Read these off the grid that follows. Indices start at 1.
1) Report the top-right entry.
2) Report the entry at row 1, column 2.
3) Report the bottom entry of the column that holds the largest entry.
4) Report the entry in row 1 and column 1.
5) Report the bottom-left entry.
6) Report the entry in the bottom-right corner.
7) Report the entry just left of the largest entry.
8) Report the entry just left of -43.
-50   73   35   67   20    2  -42
 -1  -10   30   57   50  -23  -24
 30  -29  -49   -6  -22   43   -5
 15  -32  -51  -71   14   30  -22
 39   14    7   36   10  -17   39
 31  -29  -53  -42   -5   53  -14
-48   16   -8   81   15  -20   40
 36  -24   46   74   -2  -39   12
 -5  -20  -11  -28   -5   52    2
 -2   -3  -10   -7  -40   19  -32
 41   -7    0   48  -43  -50   49
-42   61   40   21   -3  -65   49
1) -42
2) 73
3) 21
4) -50
5) -42
6) 49
7) -8
8) 48

B = (4, -9, 2, -19, -5, 19, -27, 11, -12, -15, 17, -23, -64, -14)
Which number is the last entry?
A: -14
Which number is the first entry?
A: 4
Which number is the 5th entry?
A: -5
The second entry from the end -> -64
The entry just left of the smallest entry is -23
The second entry from the left -> -9
The third entry from the left: 2
Which number is the entry just right of the largest entry?
A: -27

X =
[ 614  651 -159 -121 -191 -189 -770 -191 -396 -151 -239 -398  -47 -179
 -179 -166]
Report the entry just right of -151.
-239
Report the entry just right of -770.
-191

W = 22	-5	-57	71	-48	-59	62	-32	-18	5	18
Read off the entry just left of the smallest entry.
Answer: -48
Read off the entry just right of 62.
Answer: -32
The entry just left of 62 -> -59

Read these off the grid that follows.
1) Give the 1st entry on the diagonal from the top-right corner.
2) Give the 3rd entry from the end, reading row by row.
3) Give the third entry on the diagonal from the top-right corner.
4) Give the first entry in reading order.
5) Give the last entry, reading row by row.
[[6 6 3 6 5 4 5 4 3 4 5 4 6 4]
 [6 3 6 5 4 4 5 3 7 5 6 3 2 3]
 [4 5 6 5 3 6 4 4 6 4 4 3 4 1]
 [6 3 5 5 3 4 5 4 7 5 6 2 2 4]
 [3 5 6 5 4 3 3 7 5 4 4 5 3 3]
 [3 2 5 2 4 2 2 4 5 4 7 4 4 4]
 [4 5 4 5 4 2 2 5 3 4 4 6 4 5]]
1) 4
2) 6
3) 3
4) 6
5) 5

data =
array([[ -5.7,  16.3,  -6.7,  -5.6,  -1.2,  -3.7,  -9.6,   5.3,   3.1,
          8.9,  -1.6],
       [  0.8,  -3.3,  -9.1,  -5.8,   0.3, -10.3,   4.8,  -6.3,  -3.7,
         -8.4,   4.2],
       [  0.7,  -7.0,   0.7,  -3.2, -13.4,  12.6,  -3.4, -12.5, -13.7,
          4.3,   9.6],
       [ -4.2,  -2.7,   8.3,   8.6,   0.0,  -3.4,   0.9, -11.1,  -8.7,
         -4.8,  -3.3],
       [ -3.3,  -4.3,  -5.7,  -2.1, -10.9,  -5.3,   6.5,  -6.1, -10.6,
         -6.6,  -3.8],
       [  8.4,  -8.0, -14.0,   0.1,  -9.5, -10.3,   4.3,   2.2,  -6.4,
          2.8,  -2.5],
       [-11.4,   7.1,  11.9,  10.5,  -2.9,   0.1, -11.3,   2.3, -18.8,
         -5.5,  -7.0],
       [  1.7,   2.1, -11.9,   3.6,   6.2,   1.2,  -7.5,   6.1,  -7.7,
         -1.1,  -9.4],
       [ -6.1, -10.3,   8.3,  10.1,   3.5, -11.8,   0.0,   3.4,  -3.2,
         -9.2,  -3.2],
       [ -9.0,  -7.7,  -8.2, -11.1,  14.5, -15.6,   7.5, -10.2,  22.9,
          1.0,   7.9],
       [ -8.6, -23.8,   6.6,   9.5,   9.2, -13.9,  -6.4,   0.9,  -0.2,
        -11.5,   4.6],
       [ -1.5,  -0.9,  -1.0,  -7.5,   1.3,  -3.4,  -7.1,   9.7, -12.7,
         -5.1,  -7.2],
       [ -6.5, -11.6,  13.3,  -0.7,  -1.7,  -5.5,  -7.3,  -3.6, -14.2,
         -7.2,  -3.7],
       [ -7.8,  -2.7,  -3.2,  -5.0,  -7.8,   9.3,  -5.4, -22.7,  -1.1,
          4.2,   4.4]])
Read off the entry just left of -7.3.
-5.5
Read off the entry just right of 12.6.
-3.4
The entry just left of -8.7: -11.1
Read off the entry just left of 16.3.
-5.7
Read off the entry just right of the largest entry.
1.0
Read off the maximum.
22.9
